Below is a small trained network, with its code and all its weights. Each question gives an input and a class and asks what happens when units are switched off, that is, made to give their printed mean instead of their output.

import numpy as np


def w(rows, s, z=0):
    codes = np.array(rows[::2]) - 128.0
    scale = np.full(codes.shape[1], s)
    scale[-1] = z or s
    return codes * scale


def norm(h):
    return h / np.sqrt((h * h).mean(-1, keepdims=True) + 1e-5)


def f(y):
    return np.maximum(y, 0)


def log_softmax(a):
    a = a - a.max(-1, keepdims=True)
    return a - np.log(np.exp(a).sum(-1, keepdims=True))


def net(x, mask):
    res = np.array(x, float).reshape(1, 6) / 4 @ E
    u = 0
    for l in range(2):
        y = f(norm(res) @ A[l][:, :-1].T + A[l][:, -1])
        res = res + np.where(mask[u : u + 12], y, B[l][:, -1]) @ B[l][:, :-1]
        u += 12
    return log_softmax(norm(res)[-1] @ U[:, :-1].T + U[:, -1])


A, B = {}, {}
E = w([
[110,100,93,80,92,148],'x0',
[131,132,90,212,102,83],'x1',
[139,87,186,123,51,54],'x2',
[35,115,204,172,139,122],'x3',
[148,180,169,155,136,178],'x4',
[160,6,117,165,140,144],'x5',
],0.012)
A[0] = w([
[136,106,170,127,99,145,3],'0.n1',
[136,6,169,86,112,124,137],'0.n2',
[130,51,111,192,186,175,94],'0.n3',
[152,133,177,220,146,161,166],'0.n4',
[66,159,143,128,138,126,18],'0.n5',
[132,173,171,100,122,174,57],'0.n6',
[97,48,67,154,67,109,86],'0.n7',
[72,110,163,127,61,177,160],'0.n8',
[108,118,157,141,169,156,55],'0.n9',
[23,86,126,106,191,137,137],'0.n10',
[113,183,128,151,130,133,121],'0.n11',
[160,218,86,88,170,155,108],'0.n12',
],0.022,0.0045)
B[0] = w([
[108,129,145,93,146,150,148],'0.n1',
[160,21,182,132,87,116,244],'0.n2',
[118,103,70,179,199,254,219],'0.n3',
[43,84,176,179,112,134,205],'0.n4',
[98,147,74,130,127,61,173],'0.n5',
[122,131,48,102,91,154,186],'0.n6',
[204,177,74,131,140,28,228],'0.n7',
[103,107,111,88,104,227,192],'0.n8',
[165,130,114,172,167,148,163],'0.n9',
[103,164,206,90,218,136,221],'0.n10',
[110,131,123,126,104,60,182],'0.n11',
[235,185,193,163,125,142,254],'0.n12',
],0.028,0.012)
A[1] = w([
[125,179,88,160,143,192,7],'1.n1',
[167,137,94,73,116,83,104],'1.n2',
[165,117,62,55,70,192,76],'1.n3',
[47,138,126,73,127,113,95],'1.n4',
[12,166,92,61,149,211,41],'1.n5',
[146,179,123,117,98,195,89],'1.n6',
[193,4,178,96,165,114,130],'1.n7',
[132,63,74,127,102,87,69],'1.n8',
[153,84,207,62,181,97,55],'1.n9',
[155,119,142,86,164,112,46],'1.n10',
[143,89,189,66,83,127,1],'1.n11',
[85,167,153,171,69,102,93],'1.n12',
],0.02,0.0046)
B[1] = w([
[131,146,199,107,60,130,173],'1.n1',
[165,102,142,168,220,146,171],'1.n2',
[68,127,1,46,113,193,164],'1.n3',
[203,138,123,63,142,118,155],'1.n4',
[176,62,178,114,232,2,177],'1.n5',
[195,80,126,94,87,135,180],'1.n6',
[39,181,75,100,41,117,253],'1.n7',
[195,109,130,162,126,76,166],'1.n8',
[43,220,145,170,77,151,187],'1.n9',
[98,184,120,164,104,137,150],'1.n10',
[107,43,210,142,100,124,171],'1.n11',
[85,109,147,46,86,135,162],'1.n12',
],0.026,0.014)
U = w([
[118,128,163,66,223,48,175],'0',
[209,104,27,199,128,20,22],'1',
[253,207,133,130,135,179,181],'2',
[74,43,140,202,213,200,140],'3',
[154,110,27,71,108,161,100],'4',
[56,91,133,111,24,76,191],'5',
[70,233,138,137,166,125,3],'6',
],0.018,0.0034)

Each question gives the input, the list of numbers given to net, and the class t.
The units are the neurons (one row each of A and B). Each row of codes is followed by its name. A weight is (code - 128) times the scale printed after its matrix; where a second scale follows, it is the last column's (A, B and U).
mask holds one flag per neuron, layer by layer. A switched-off neuron (its flag False) gives its mean, the last column of its row in B, instead of its output. The means were averaged over made-up inputs and are rounded, as every weight is.
A unit's drop is (log p(t) with every unit on - log p(t) with that unit switched off) / (log p(t) with every unit on - log p(t) with every unit switched off).
The circuit of an input: a set's keep is (log p(t) with only the set's units on - log p(t) with every unit switched off) / (log p(t) with every unit on - log p(t) with every unit switched off). Starting from the 12 units with the biggest drops (on a tie, the unit counted first), units are removed one at a time, each time the one whose removal leaves the highest keep (on an exact tie, the one counted first), for as long as the keep stays at least 0.8.
units of the circuit, in order: the units of the circuit, biggest drop first
k most important neurons: the k neurons with the biggest drops, biggest first
top k neurons in layer l: the k neurons of layer l with the biggest drops, biggest first
input [-7,0,-1,-4,7,3], class 3: units of the circuit, in order => [0.n4]
input [-6,2,4,-1,-4,-4], class 0: units of the circuit, in order => [0.n2, 1.n7, 0.n12]
input [-4,3,4,1,4,4], class 3: 2 most important neurons => [0.n4, 0.n3]
input [0,-6,-3,7,4,2], class 0: 2 most important neurons => [1.n5, 0.n10]
input [3,1,4,-4,-1,1], class 1: top 2 neurons in layer 0 => [0.n7, 0.n10]
input [-3,-2,5,-4,8,-3], class 5: 3 most important neurons => [0.n7, 0.n4, 1.n12]
input [8,-7,8,1,5,-3], class 4: 3 most important neurons => [1.n3, 0.n8, 0.n6]
input [-2,-2,8,-3,3,-8], class 4: units of the circuit, in order => [0.n6, 1.n3]
input [6,-2,8,-8,8,-6], class 4: units of the circuit, in order => [1.n3, 0.n6]
input [-1,7,-7,0,-7,1], class 2: units of the circuit, in order => [0.n7, 0.n3, 1.n1]
input [-3,3,0,-3,-3,-4], class 2: 2 most important neurons => [0.n2, 0.n12]
input [2,0,6,-4,-3,8], class 1: 3 most important neurons => [0.n7, 0.n10, 1.n8]
input [0,-1,4,-3,-7,3], class 1: top 2 neurons in layer 1 => [1.n8, 1.n2]
input [7,8,1,-4,6,4], class 1: units of the circuit, in order => [0.n7]
input [-5,1,2,7,-8,0], class 6: 2 most important neurons => [0.n10, 1.n9]
input [-7,-3,-8,-4,2,7], class 3: 3 most important neurons => [0.n3, 0.n4, 0.n7]
input [-4,-6,3,-7,4,8], class 5: 2 most important neurons => [1.n7, 0.n2]
input [4,1,3,0,-1,-7], class 4: 2 most important neurons => [0.n10, 1.n3]
input [4,2,-3,3,-8,6], class 4: top 3 neurons in layer 0 => [0.n3, 0.n7, 0.n10]
input [-3,0,-5,-1,0,2], class 3: units of the circuit, in order => [0.n3]
input [-4,6,-2,-1,8,-8], class 5: 3 most important neurons => [0.n4, 1.n12, 0.n11]
input [-7,-4,2,0,5,-4], class 5: top 2 neurons in layer 0 => [0.n4, 0.n7]
input [-3,-7,1,-8,5,6], class 5: 2 most important neurons => [0.n2, 1.n7]
input [-3,1,-5,8,4,-7], class 0: 2 most important neurons => [0.n2, 0.n7]
input [8,-3,1,4,7,2], class 3: top 2 neurons in layer 0 => [0.n8, 0.n7]
